data =
[[124 111 114 131 124 130 108 118 121]
 [118 116 131 126 125 126 121 133 122]
 [125 106 110 134 124 133 103 115 117]
 [123 121 125 127 125 127 121 126 126]
 [121 103 117 130 126 129 106 123 114]
 [119 120 133 127 125 127 123 133 123]
 [130 134 139 141 127 146 128 136 114]
 [122 127 137 131 125 133 127 136 121]]
Indices start at 1.
(1, 1): 124
(2, 6): 126
(5, 6): 129
(8, 4): 131
(7, 1): 130
(2, 5): 125
(7, 2): 134
(5, 5): 126
(4, 3): 125
(4, 8): 126
(4, 1): 123
(7, 8): 136
(7, 7): 128
(5, 4): 130
(2, 2): 116
(1, 2): 111
(8, 3): 137
(8, 2): 127
(2, 3): 131
(5, 2): 103
(2, 4): 126

B =
[[135 130 142 140 107]
 [133 132 148 144 108]
 [136 134 142 144 118]
 [133 132 147 142 111]
 [134 130 142 141 108]
 [136 134 150 146 116]
 [137 131 140 140 120]
 [137 134 144 140 121]
 [136 135 148 146 117]
 [134 133 150 145 107]]
Indices start at 1.
(1, 1) = 135
(4, 2) = 132
(5, 3) = 142
(9, 4) = 146
(4, 4) = 142
(6, 2) = 134
(10, 2) = 133
(8, 5) = 121
(1, 5) = 107
(2, 4) = 144
(2, 3) = 148
(6, 1) = 136
(4, 5) = 111
(5, 4) = 141
(5, 5) = 108
(2, 1) = 133
(3, 2) = 134

m =
[[127 134 125 131 126 131 134 129 131 132 124 132 130]
 [133 135 119 127 118 146 123 127 124 130 121 125 125]
 [126 131 122 135 123 125 132 127 135 131 122 130 135]
 [129 135 126 133 119 122 133 123 136 119 127 130 146]
 [135 134 120 132 112 127 123 119 133 123 121 127 137]
 [122 136 135 124 150 133 155 147 131 139 132 134 119]
 [129 135 128 134 123 119 134 125 138 123 126 131 141]
 [127 133 133 126 128 130 135 130 127 131 130 131 126]
 [124 128 154 132 130 112 141 126 133 130 134 136 136]
 [128 124 126 134 122 124 129 124 134 132 122 129 136]]
Indices start at 1.
(1, 1) -> 127
(6, 10) -> 139
(5, 7) -> 123
(6, 1) -> 122
(1, 2) -> 134
(5, 1) -> 135
(3, 3) -> 122
(8, 11) -> 130
(9, 11) -> 134
(7, 13) -> 141
(5, 9) -> 133
(4, 3) -> 126
(6, 4) -> 124
(10, 11) -> 122
(4, 4) -> 133
(6, 12) -> 134
(3, 5) -> 123
(9, 3) -> 154
(2, 9) -> 124
(9, 5) -> 130
(10, 10) -> 132
(8, 5) -> 128
(8, 1) -> 127
(10, 2) -> 124
(5, 2) -> 134
(9, 13) -> 136
(1, 4) -> 131
(8, 3) -> 133
(8, 4) -> 126
(4, 9) -> 136
(8, 9) -> 127
(7, 1) -> 129
(10, 6) -> 124

A =
[[133 139 125 128 132 126 135 141 140 122 133 119]
 [114 129 109 135 113 145 113 115 108 145 113 121]
 [116 116 107 132 122 145 118 117 110 147 120 111]
 [109 122 121 140 106 147 109 117 111 149 108 116]
 [117 139 113 129 117 137 125 135 131 140 122 121]
 [137 130 144 136 123 128 121 123 130 125 122 142]
 [124 125 127 133 113 142 111 118 120 138 112 122]
 [120 105 157 141 121 119 127 124 133 124 125 133]]
Indices start at 1.
(1, 1) -> 133
(6, 9) -> 130
(4, 11) -> 108
(5, 8) -> 135
(7, 3) -> 127
(1, 3) -> 125
(6, 1) -> 137
(1, 11) -> 133
(8, 5) -> 121
(8, 7) -> 127
(2, 7) -> 113
(4, 6) -> 147
(7, 2) -> 125
(3, 9) -> 110
(3, 1) -> 116
(3, 8) -> 117
(4, 7) -> 109
(5, 5) -> 117
(2, 5) -> 113
(5, 6) -> 137
(2, 9) -> 108
(3, 12) -> 111
(8, 1) -> 120
(4, 2) -> 122
(2, 2) -> 129
(2, 3) -> 109
(7, 11) -> 112
(5, 7) -> 125
(3, 2) -> 116
(6, 4) -> 136
(7, 4) -> 133
(4, 1) -> 109

grid =
[[133 138 126 140 118 124 113 139 118 115 133 117 126 136]
 [137 142 123 131 128 116 110 132 114 110 140 110 121 129]
 [134 124 133 114 137 132 106 123 124 120 141 132 126 118]
 [133 129 109 119 130 119 145 134 125 120 126 117 136 139]
 [136 128 138 107 112 129 121 126 131 133 148 129 132 139]
 [122 126 130 123 126 128 109 130 142 131 142 122 124 133]
 [127 131 145 128 122 127 125 122 133 138 124 139 124 129]
 [136 132 140 137 130 141 125 128 119 139 114 137 123 113]
 [129 127 135 131 136 137 136 118 124 143 117 137 129 130]
 [122 129 142 128 122 137 125 112 142 144 125 147 130 130]
 [138 129 113 124 137 116 132 135 101 116 121 113 121 120]]
Rows and columns are counted from 1.
(1, 1)	133
(9, 9)	124
(4, 2)	129
(8, 7)	125
(11, 6)	116
(10, 9)	142
(10, 2)	129
(9, 14)	130
(8, 13)	123
(4, 8)	134
(2, 8)	132
(3, 13)	126
(11, 14)	120
(7, 4)	128
(7, 2)	131
(1, 10)	115
(5, 12)	129
(6, 11)	142
(2, 2)	142
(5, 13)	132
(5, 9)	131
(2, 14)	129
(8, 3)	140
(10, 13)	130
(3, 8)	123
(2, 12)	110
(1, 14)	136
(9, 13)	129
(10, 10)	144
(10, 7)	125
(9, 3)	135
(7, 7)	125
(9, 12)	137
(1, 4)	140
(11, 9)	101
(6, 10)	131

x =
131,124,133,114,149,132,115,117,125,107,118
123,145,127,138,112,125,124,116,130,140,131
131,133,143,121,128,143,130,120,126,131,132
146,122,135,115,138,128,125,141,136,117,127
111,116,146,118,137,129,147,145,130,143,134
138,126,139,100,110,145,129,124,142,127,143
Indices start at 1.
(1, 1): 131
(4, 6): 128
(1, 8): 117
(2, 1): 123
(4, 1): 146
(5, 6): 129
(3, 7): 130
(6, 10): 127
(4, 8): 141
(5, 9): 130
(3, 1): 131
(5, 7): 147
(5, 3): 146
(2, 4): 138
(4, 4): 115
(3, 6): 143
(5, 11): 134
(2, 10): 140
(5, 2): 116

a =
[[134 156 110 116 116]
 [121 100 144 144 144]
 [121 102 144 144 144]
 [135 155 111 115 115]
 [120 123 131 137 119]
 [129 127 128 121 120]
 [141 140 114 116 117]
 [120 123 131 139 120]
 [120 122 132 139 120]
 [127 127 129 123 118]
 [118 104 143 144 143]]
Rows and columns are counted from 1.
(1, 1)	134
(7, 1)	141
(3, 1)	121
(4, 5)	115
(6, 4)	121
(10, 5)	118
(7, 2)	140
(1, 3)	110
(6, 5)	120
(9, 3)	132
(6, 1)	129
(11, 2)	104
(7, 5)	117
(9, 4)	139
(8, 1)	120
(1, 5)	116
(3, 5)	144
(4, 3)	111
(11, 5)	143
(9, 5)	120

arr =
112  120  108  130
150  133  153  129
155  127  157  130
105  133  105  123
Rows and columns are counted from 1.
(1, 1): 112
(4, 4): 123
(4, 1): 105
(3, 2): 127
(1, 2): 120
